Below are the code and all the weights of a small trained network. Each question names an input and a class and asks about switching units off, where a switched-off unit gives its printed mean instead of its output.

import numpy as np


def w(rows, s, z=0):
    codes = np.array(rows[::2]) - 128.0
    scale = np.full(codes.shape[1], s)
    scale[-1] = z or s
    return codes * scale


def norm(h):
    return h / np.sqrt((h * h).mean(-1, keepdims=True) + 1e-5)


def f(y):
    return y / 2 * (1 + np.tanh(0.7978845608 * (y + 0.044715 * y**3)))


def log_softmax(a):
    a = a - a.max(-1, keepdims=True)
    return a - np.log(np.exp(a).sum(-1, keepdims=True))


def net(x, mask):
    res = np.array(x, float).reshape(1, 2) / 4 @ E
    u = 0
    for l in range(2):
        y = f(norm(res) @ A[l][:, :-1].T + A[l][:, -1])
        res = res + np.where(mask[u : u + 7], y, B[l][:, -1]) @ B[l][:, :-1]
        u += 7
    return log_softmax(norm(res)[-1] @ U[:, :-1].T + U[:, -1])


A, B = {}, {}
E = w([
[221,123,179,138,62,13,155,186,196,56],'x0',
[150,136,193,158,180,222,160,44,137,253],'x1',
],0.0049)
A[0] = w([
[162,138,109,87,136,86,161,146,157,122,132],'0.n0',
[218,154,189,175,103,80,194,166,169,126,156],'0.n1',
[204,113,172,162,126,97,163,91,228,129,45],'0.n2',
[151,111,166,172,139,156,168,100,176,228,135],'0.n3',
[156,97,123,138,54,2,97,210,150,58,97],'0.n4',
[120,87,141,155,130,142,129,56,128,195,90],'0.n5',
[192,114,116,137,52,64,182,190,207,93,4],'0.n6',
],0.0068,0.0041)
B[0] = w([
[151,139,128,182,126,117,115,73,153,129,152],'0.n0',
[143,111,134,45,85,112,148,101,89,138,212],'0.n1',
[114,10,124,75,88,180,185,104,83,137,176],'0.n2',
[149,143,129,133,95,180,151,155,92,194,187],'0.n3',
[97,147,88,157,144,104,60,123,200,100,250],'0.n4',
[157,153,104,148,112,108,102,130,173,121,160],'0.n5',
[83,241,185,188,255,146,88,162,115,80,204],'0.n6',
],0.0087,0.012)
A[1] = w([
[100,131,135,141,151,151,158,169,149,160,54],'1.n0',
[71,118,49,163,135,117,118,166,159,120,124],'1.n1',
[165,103,89,204,100,66,116,101,163,127,7],'1.n2',
[125,95,56,180,134,125,118,155,172,126,27],'1.n3',
[162,195,128,254,129,180,132,113,136,184,126],'1.n4',
[143,113,162,158,135,202,170,109,134,187,151],'1.n5',
[121,102,92,112,155,186,151,177,48,161,88],'1.n6',
],0.0076,0.0015)
B[1] = w([
[218,119,176,146,183,129,115,200,106,116,133],'1.n0',
[166,34,171,158,39,161,184,29,182,215,244],'1.n1',
[173,187,175,90,96,151,183,160,2,158,140],'1.n2',
[131,83,118,68,100,227,175,109,65,123,165],'1.n3',
[101,216,20,120,156,176,71,203,72,38,246],'1.n4',
[178,205,70,142,90,145,89,192,151,145,252],'1.n5',
[180,148,151,182,229,23,162,190,118,106,250],'1.n6',
],0.0062,0.0049)
U = w([
[205,102,164,63,26,137,220,164,60,203,99],'0',
[114,114,144,137,99,123,170,173,157,121,2],'1',
[126,44,116,191,200,30,205,135,97,156,134],'2',
[95,115,189,47,118,127,139,89,95,73,106],'3',
[95,44,58,145,3,171,118,71,174,139,164],'4',
[77,175,127,165,147,41,27,123,206,57,175],'5',
[170,207,38,162,153,151,92,224,92,151,208],'6',
],0.013,0.0036)

Each question gives the input, the list of numbers given to net, and the class t.
The units are the neurons (one row each of A and B). Each row of codes is followed by its name. A weight is (code - 128) times the scale printed after its matrix; where a second scale follows, it is the last column's (A, B and U).
mask holds one flag per neuron, layer by layer. A switched-off neuron (its flag False) gives its mean, the last column of its row in B, instead of its output. The means were averaged over made-up inputs and are rounded, as every weight is.
A unit's drop is (log p(t) with every unit on - log p(t) with that unit switched off) / (log p(t) with every unit on - log p(t) with every unit switched off).
The circuit of an input: a set's keep is (log p(t) with only the set's units on - log p(t) with every unit switched off) / (log p(t) with every unit on - log p(t) with every unit switched off). Starting from the 12 units with the biggest drops (on a tie, the unit counted first), units are removed one at a time, each time the one whose removal leaves the highest keep (on an exact tie, the one counted first), for as long as the keep stays at least 0.8.
units of the circuit, in order: the units of the circuit, biggest drop first
unit that matters most: the unit with the biggest drop
k most important neurons: the k neurons with the biggest drops, biggest first
k most important neurons of layer l: the k neurons of layer l with the biggest drops, biggest first
drop when u is switched off: that unit's drop, to one decimal
input [-8,-4], class 2: 3 most important neurons of layer 0 -> (0.n4, 0.n6, 0.n3)
input [-2,-4], class 4: unit that matters most -> 0.n6
input [-7,-4], class 2: 3 most important neurons -> (0.n4, 0.n6, 1.n6)
input [-8,-2], class 2: 2 most important neurons of layer 0 -> (0.n4, 0.n3)
input [2,6], class 0: 3 most important neurons of layer 0 -> (0.n6, 0.n4, 0.n2)
input [-2,-1], class 2: 3 most important neurons of layer 0 -> (0.n4, 0.n0, 0.n6)
input [-7,-8], class 4: 3 most important neurons -> (0.n6, 0.n3, 1.n1)
input [1,0], class 5: 2 most important neurons -> (0.n6, 0.n4)
input [6,2], class 3: units of the circuit, in order -> (0.n2, 0.n1, 0.n6)
input [7,2], class 3: 3 most important neurons of layer 1 -> (1.n5, 1.n6, 1.n4)
input [-2,-2], class 2: 3 most important neurons of layer 0 -> (0.n4, 0.n6, 0.n5)
input [-5,-6], class 4: 2 most important neurons -> (0.n6, 0.n3)
input [-5,-2], class 2: 4 most important neurons -> (0.n4, 0.n6, 0.n3, 1.n6)
input [8,5], class 0: 2 most important neurons of layer 0 -> (0.n1, 0.n2)
input [3,2], class 0: unit that matters most -> 0.n1
input [-1,-4], class 4: 3 most important neurons of layer 1 -> (1.n1, 1.n3, 1.n6)
input [6,4], class 0: 2 most important neurons -> (0.n1, 0.n2)
input [2,7], class 0: 2 most important neurons of layer 0 -> (0.n6, 0.n4)
input [-3,-3], class 2: drop when 0.n6 is switched off -> 0.3
input [2,1], class 3: drop when 0.n1 is switched off -> 0.3
input [-4,-8], class 4: drop when 0.n6 is switched off -> 0.3
